Here is a tiny trained network, its code and every weight. The questions are about switching its units off for an input and a class, where a switched-off unit gives its printed mean instead of its output.

import numpy as np


def w(rows, s, z=0):
    codes = np.array(rows[::2]) - 128.0
    scale = np.full(codes.shape[1], s)
    scale[-1] = z or s
    return codes * scale


def f(y):
    return y / 2 * (1 + np.tanh(0.7978845608 * (y + 0.044715 * y**3)))


def log_softmax(a):
    a = a - a.max(-1, keepdims=True)
    return a - np.log(np.exp(a).sum(-1, keepdims=True))


def net(x, mask):
    res = np.array(x, float).reshape(1, 4) / 4 @ E
    y = f(res @ A[0][:, :-1].T + A[0][:, -1])
    res = res + np.where(mask, y, B[0][:, -1]) @ B[0][:, :-1]
    return log_softmax(res[-1] @ U[:, :-1].T + U[:, -1])


A, B = {}, {}
E = w([
[132,131,134,128,120,125,136],'x0',
[78,22,209,90,163,92,194],'x1',
[133,155,226,143,143,255,149],'x2',
[62,182,58,87,84,150,220],'x3',
],0.0073)
A[0] = w([
[100,86,163,63,152,101,178,80],'neuron 1',
[128,103,70,125,119,1,104,80],'neuron 2',
[156,186,91,161,72,167,91,140],'neuron 3',
[78,65,139,97,173,127,143,70],'neuron 4',
[140,124,145,158,141,186,156,3],'neuron 5',
[93,181,95,90,114,129,192,44],'neuron 6',
[190,96,178,177,197,84,88,48],'neuron 7',
[61,161,104,74,78,131,232,75],'neuron 8',
[168,190,84,158,137,142,90,101],'neuron 9',
[124,145,167,149,155,204,135,78],'neuron 10',
],0.009,0.0048)
B[0] = w([
[77,162,150,229,157,68,158,205],'neuron 1',
[150,221,254,49,21,207,149,253],'neuron 2',
[57,86,182,192,181,58,162,245],'neuron 3',
[107,171,150,214,116,60,182,179],'neuron 4',
[161,160,149,150,57,149,158,128],'neuron 5',
[159,134,117,176,137,182,103,187],'neuron 6',
[226,170,25,186,151,142,79,224],'neuron 7',
[215,134,45,182,169,168,56,251],'neuron 8',
[67,104,185,164,153,35,205,215],'neuron 9',
[125,191,188,59,47,178,147,182],'neuron 10',
],0.0074,0.0053)
U = w([
[95,87,104,88,141,144,135,247],'0',
[44,109,157,197,158,43,210,81],'1',
[153,184,204,27,2,214,158,64],'2',
[237,117,7,180,168,185,71,73],'3',
],0.0078,0.013)

Each question gives the input, the list of numbers given to net, and the class t.
The units are the neurons (one row each of A and B). Each row of codes is followed by its name. A weight is (code - 128) times the scale printed after its matrix; where a second scale follows, it is the last column's (A, B and U).
mask holds one flag per neuron, in row order. A switched-off neuron (its flag False) gives its mean, the last column of its row in B, instead of its output. The means were averaged over made-up inputs and are rounded, as every weight is.
A unit's drop is (log p(t) with every unit on - log p(t) with that unit switched off) / (log p(t) with every unit on - log p(t) with every unit switched off).
The circuit of an input: a set's keep is (log p(t) with only the set's units on - log p(t) with every unit switched off) / (log p(t) with every unit on - log p(t) with every unit switched off). Starting from all 10 units, units are removed one at a time, each time the one whose removal leaves the highest keep (on an exact tie, the one counted first), for as long as the keep stays at least 0.8.
circuit, biggest first: the units of the circuit, biggest drop first
most important unit: the unit with the biggest drop
k most important neurons: the k neurons with the biggest drops, biggest first
drop when u is switched off: that unit's drop, to one decimal
input [0,2,2,-6], class 3: most important unit	neuron 7
input [-4,-3,-2,8], class 3: 2 most important neurons	(neuron 8; neuron 6)
input [1,-7,7,-4], class 1: circuit, biggest first	(neuron 3; neuron 9)
input [1,-8,7,-5], class 1: circuit, biggest first	(neuron 3; neuron 9)
input [7,-8,8,-5], class 1: 3 most important neurons	(neuron 3; neuron 9; neuron 2)
input [3,-8,-7,-3], class 1: 2 most important neurons	(neuron 9; neuron 3)
input [-1,-1,5,7], class 3: 2 most important neurons	(neuron 8; neuron 2)
input [3,-6,2,-6], class 1: circuit, biggest first	(neuron 9; neuron 3)
input [1,1,6,-4], class 2: 2 most important neurons	(neuron 10; neuron 8)
input [4,-5,-3,-5], class 1: 2 most important neurons	(neuron 9; neuron 8)
input [-1,-7,-6,-6], class 1: 3 most important neurons	(neuron 9; neuron 3; neuron 8)
input [7,-8,6,-1], class 1: 2 most important neurons	(neuron 3; neuron 9)
input [4,-7,-2,6], class 1: 3 most important neurons	(neuron 3; neuron 9; neuron 7)
input [4,2,2,-8], class 3: circuit, biggest first	(neuron 7)
input [2,4,-6,-2], class 2: 2 most important neurons	(neuron 2; neuron 3)
input [0,-8,-2,5], class 1: 2 most important neurons	(neuron 3; neuron 9)
input [3,5,6,7], class 3: 2 most important neurons	(neuron 8; neuron 2)
input [-2,-8,-4,-3], class 1: 2 most important neurons	(neuron 9; neuron 3)
input [-5,-4,-7,0], class 2: drop when neuron 2 is switched off	0.9
input [-7,2,-8,1], class 2: drop when neuron 2 is switched off	0.7
input [-1,6,-8,-5], class 2: drop when neuron 2 is switched off	1.1
input [-3,5,-8,8], class 2: drop when neuron 2 is switched off	1.6
input [-1,0,1,4], class 3: most important neuron	(neuron 2)
